Below are the code and all the weights of a small trained network. Each question names an input and a target symbol and asks about switching units off, where a switched-off unit gives its printed mean instead of its output.

import numpy as np


def w(rows, s, z=0):
    codes = np.array(rows[::2]) - 128.0
    scale = np.full(codes.shape[1], s)
    scale[-1] = z or s
    return codes * scale


def norm(h):
    return h / np.sqrt((h * h).mean(-1, keepdims=True) + 1e-5)


def f(y):
    return y / 2 * (1 + np.tanh(0.7978845608 * (y + 0.044715 * y**3)))


def softmax(a):
    e = np.exp(a - a.max(-1, keepdims=True))
    return e / e.sum(-1, keepdims=True)


def log_softmax(a):
    a = a - a.max(-1, keepdims=True)
    return a - np.log(np.exp(a).sum(-1, keepdims=True))


def net(x, mask):
    ids = ['Φαζηθμ'.index(c) for c in x.split()]
    T = len(ids)
    res = E[ids] + P[:T]
    u = 0
    for l in range(3):
        q, k, v = (norm(res) @ M[l].T for M in (Q, K, V))
        z = softmax(np.where(np.tri(T) > 0, q @ k.T / 2**0.5, -1e9)) @ v
        res = res + np.where(mask[u], z, O[l][:, -1]) @ O[l][:, :-1]
        u += 1
        y = f(norm(res) @ A[l][:, :-1].T + A[l][:, -1])
        res = res + np.where(mask[u : u + 8], y, B[l][:, -1]) @ B[l][:, :-1]
        u += 8
    return log_softmax(norm(res)[-1] @ U[:, :-1].T + U[:, -1])


Q, K, V, O, A, B = {}, {}, {}, {}, {}, {}
E = w([
[171,143,190,167,106,170,213,159,54],'Φ',
[127,195,146,98,78,202,72,144,220],'α',
[159,121,124,190,25,141,152,140,84],'ζ',
[159,190,120,163,135,161,178,11,107],'η',
[134,160,78,4,74,126,139,102,29],'θ',
[151,117,122,161,158,60,57,67,87],'μ',
],0.015)
P = w([
[38,91,138,228,165,225,15,61,33],'0',
[75,138,145,192,156,189,36,109,46],'1',
[89,150,144,141,147,161,68,145,67],'2',
[111,150,151,121,131,142,98,141,82],'3',
[132,156,148,105,125,133,126,145,101],'4',
[149,160,133,92,126,118,148,148,110],'5',
[172,161,114,89,125,108,165,154,120],'6',
[194,157,98,80,128,106,180,159,136],'7',
[211,162,66,71,128,97,200,174,156],'8',
[235,161,48,65,135,93,192,184,164],'9',
[254,157,55,56,121,77,208,169,165],'10',
],0.0092)
Q[0] = w([
[86,92,121,206,98,190,137,54,73],'L0H1',
[187,218,2,147,61,219,209,146,4],'L0H1',
],0.005)
K[0] = w([
[193,152,130,121,117,32,129,120,96],'L0H1',
[253,150,30,113,158,41,147,138,187],'L0H1',
],0.0055)
V[0] = w([
[131,139,78,168,129,47,4,120,161],'L0H1',
[158,74,62,161,108,60,129,50,1],'L0H1',
],0.0052)
O[0] = w([
[59,135,137,85,156,87,162,186,188,126],'L0H1',
[74,244,60,158,148,150,113,133,189,254],'L0H1',
],0.011,0.0043)
A[0] = w([
[202,80,207,65,105,79,97,186,155,2],'L0N1',
[85,96,98,176,105,107,149,153,152,89],'L0N2',
[187,62,181,80,89,45,161,169,167,63],'L0N3',
[100,108,98,114,169,176,90,93,113,103],'L0N4',
[67,149,113,90,148,105,217,147,142,49],'L0N5',
[154,143,120,127,109,39,146,92,131,133],'L0N6',
[72,42,180,119,161,144,140,98,127,33],'L0N7',
[142,73,128,139,172,2,113,142,109,188],'L0N8',
],0.0093,0.0038)
B[0] = w([
[173,140,210,101,134,35,228,150,96,232],'L0N1',
[111,121,137,112,115,86,182,123,137,136],'L0N2',
[139,141,167,175,154,86,255,154,135,191],'L0N3',
[136,140,188,128,89,123,125,162,147,171],'L0N4',
[144,62,148,168,144,93,125,221,120,136],'L0N5',
[133,154,96,86,168,171,153,132,132,249],'L0N6',
[96,113,123,166,130,174,81,105,163,109],'L0N7',
[66,155,47,124,227,153,105,17,130,203],'L0N8',
],0.0097,0.0018)
Q[1] = w([
[136,231,120,122,107,177,211,151,119],'L1H1',
[2,50,57,184,191,103,41,123,152],'L1H1',
],0.0085)
K[1] = w([
[202,166,193,73,84,121,101,102,182],'L1H1',
[84,140,36,185,164,117,141,65,1],'L1H1',
],0.0093)
V[1] = w([
[183,134,171,177,71,158,95,222,202],'L1H1',
[168,163,127,159,45,61,253,170,78],'L1H1',
],0.0052)
O[1] = w([
[90,67,202,2,158,127,176,61,155,254],'L1H1',
[146,206,201,153,53,33,69,69,181,93],'L1H1',
],0.0074,0.0048)
A[1] = w([
[86,151,124,111,139,74,117,127,162,108],'L1N1',
[165,116,105,166,61,109,151,147,123,114],'L1N2',
[100,118,146,135,151,4,165,159,141,1],'L1N3',
[126,114,147,171,110,154,148,136,141,135],'L1N4',
[94,143,75,164,144,165,155,88,141,84],'L1N5',
[127,94,102,163,136,158,163,140,141,85],'L1N6',
[155,77,138,168,132,65,51,61,89,148],'L1N7',
[143,79,109,138,160,146,143,87,101,78],'L1N8',
],0.012,0.0054)
B[1] = w([
[123,96,185,108,153,122,119,175,105,150],'L1N1',
[59,81,149,65,166,154,221,68,131,193],'L1N2',
[62,101,33,64,200,189,185,148,208,155],'L1N3',
[92,151,82,104,118,136,182,157,150,155],'L1N4',
[102,157,205,28,129,117,128,201,157,255],'L1N5',
[162,158,104,105,116,202,93,151,139,137],'L1N6',
[151,187,219,113,199,96,211,253,141,130],'L1N7',
[94,166,177,127,202,151,172,168,158,147],'L1N8',
],0.0077,0.0051)
Q[2] = w([
[145,245,157,26,55,195,255,50,152],'L2H1',
[66,203,24,149,198,197,106,200,134],'L2H1',
],0.0072)
K[2] = w([
[254,133,61,24,165,84,154,131,202],'L2H1',
[164,75,211,76,103,144,17,191,174],'L2H1',
],0.0081)
V[2] = w([
[109,190,187,181,192,214,149,107,254],'L2H1',
[173,159,149,131,252,68,85,85,113],'L2H1',
],0.0071)
O[2] = w([
[173,33,89,169,134,131,112,102,202,255],'L2H1',
[46,43,164,50,150,248,89,206,196,66],'L2H1',
],0.011,0.0064)
A[2] = w([
[165,145,165,205,128,19,101,61,89,51],'L2N1',
[165,127,62,148,158,124,41,83,180,119],'L2N2',
[11,134,177,77,130,120,74,226,183,112],'L2N3',
[120,140,199,157,83,101,116,172,127,145],'L2N4',
[68,132,83,58,156,173,154,157,67,2],'L2N5',
[154,165,54,174,110,133,116,133,121,96],'L2N6',
[173,71,103,158,77,153,82,85,172,78],'L2N7',
[151,125,111,66,115,163,151,149,159,129],'L2N8',
],0.012,0.0066)
B[2] = w([
[140,119,84,153,177,29,117,172,181,190],'L2N1',
[118,81,151,137,52,142,169,126,120,241],'L2N2',
[128,177,80,117,254,186,117,112,208,215],'L2N3',
[107,102,55,69,130,191,76,146,69,144],'L2N4',
[152,50,187,119,166,101,92,157,179,154],'L2N5',
[99,125,128,99,71,129,82,134,113,204],'L2N6',
[94,58,189,145,157,122,162,70,113,204],'L2N7',
[94,152,112,102,150,128,171,149,138,254],'L2N8',
],0.014,0.0057)
U = w([
[243,130,108,198,116,186,164,189,100,91],'Φ',
[95,51,183,150,94,130,170,93,166,239],'α',
[117,228,113,67,37,158,140,138,115,144],'ζ',
[109,151,86,124,203,197,110,99,198,118],'η',
[170,66,131,75,127,98,122,177,95,1],'θ',
[150,146,101,199,128,2,168,145,179,66],'μ',
],0.0085,0.0022)

Each question gives the input, a string of symbols that net reads in full, and the target symbol t.
The units are the heads (2 rows each of Q, K, V and O) and the neurons (one row each of A and B). Each row of codes is followed by its name. A weight is (code - 128) times the scale printed after its matrix; where a second scale follows, it is the last column's (O, A, B and U).
mask holds one flag per unit, layer by layer, with each layer's heads first. A switched-off unit (its flag False) gives its mean, the last column of its rows in O or B, instead of its output. The means were averaged over made-up inputs and are rounded, as every weight is.
A unit's drop is (log p(t) with every unit on - log p(t) with that unit switched off) / (log p(t) with every unit on - log p(t) with every unit switched off).
The circuit of an input: a set's keep is (log p(t) with only the set's units on - log p(t) with every unit switched off) / (log p(t) with every unit on - log p(t) with every unit switched off). Starting from the 12 units with the biggest drops (on a tie, the unit counted first), units are removed one at a time, each time the one whose removal leaves the highest keep (on an exact tie, the one counted first), for as long as the keep stays at least 0.8.
units of the circuit, in order: the units of the circuit, biggest drop first
most important unit: the unit with the biggest drop
top k neurons: the k neurons with the biggest drops, biggest first
top k neurons in layer l: the k neurons of layer l with the biggest drops, biggest first
input η μ ζ, target η: most important unit : L2N3
input μ Φ ζ ζ ζ ζ η μ, target η: units of the circuit, in order : (L2H1, L2N3)
input ζ μ α α θ η η, target ζ: units of the circuit, in order : (L2N3, L2N1, L2N7)
input α θ η ζ, target ζ: units of the circuit, in order : (L0H1, L2N6)
input α ζ ζ α ζ, target μ: units of the circuit, in order : (L0H1, L2H1, L2N1)
input ζ α θ ζ α μ θ, target η: top 4 neurons : (L0N1, L2N3, L1N1, L0N5)
input α μ ζ θ, target θ: top 2 neurons : (L2N5, L2N3)
input ζ α μ α ζ ζ, target μ: top 2 neurons : (L0N8, L1N3)
input Φ α α, target θ: units of the circuit, in order : (L0H1, L0N1, L2N4)
input α Φ μ η μ ζ α α η ζ, target α: units of the circuit, in order : (L0H1, L1H1, L2N7, L0N1)
input μ ζ ζ ζ η α η ζ ζ α, target μ: top 3 neurons : (L0N1, L1N5, L0N8)
input ζ α α Φ, target θ: top 4 neurons : (L2N4, L0N1, L2N1, L0N8)
input α ζ ζ θ, target θ: top 3 neurons : (L2N5, L2N3, L0N7)
input μ ζ α ζ η η α η ζ Φ, target α: top neuron in layer 1 : (L1N7)
input μ ζ α α μ Φ μ ζ η ζ, target α: top 2 neurons in layer 0 : (L0N8, L0N1)
input Φ Φ Φ, target Φ: top 3 neurons : (L1N7, L2N4, L1N5)
input Φ μ μ Φ ζ η, target α: top 2 neurons : (L0N8, L2N2)
input α θ α ζ μ ζ Φ η Φ, target α: top 3 neurons in layer 0 : (L0N1, L0N8, L0N6)
input μ μ μ α θ ζ μ ζ μ, target ζ: top 2 neurons in layer 2 : (L2N2, L2N6)
input μ θ α ζ ζ Φ, target Φ: most important unit : L1H1
input θ ζ η, target ζ: top 2 neurons in layer 1 : (L1N2, L1N8)
input ζ Φ ζ μ ζ ζ, target η: top 2 neurons : (L2N3, L1N7)
input ζ ζ ζ ζ ζ Φ η ζ η, target α: top 2 neurons in layer 2 : (L2N7, L2N2)
input ζ ζ α α, target μ: top 2 neurons : (L0N1, L2N1)
input α α Φ, target θ: top 2 neurons in layer 2 : (L2N4, L2N3)
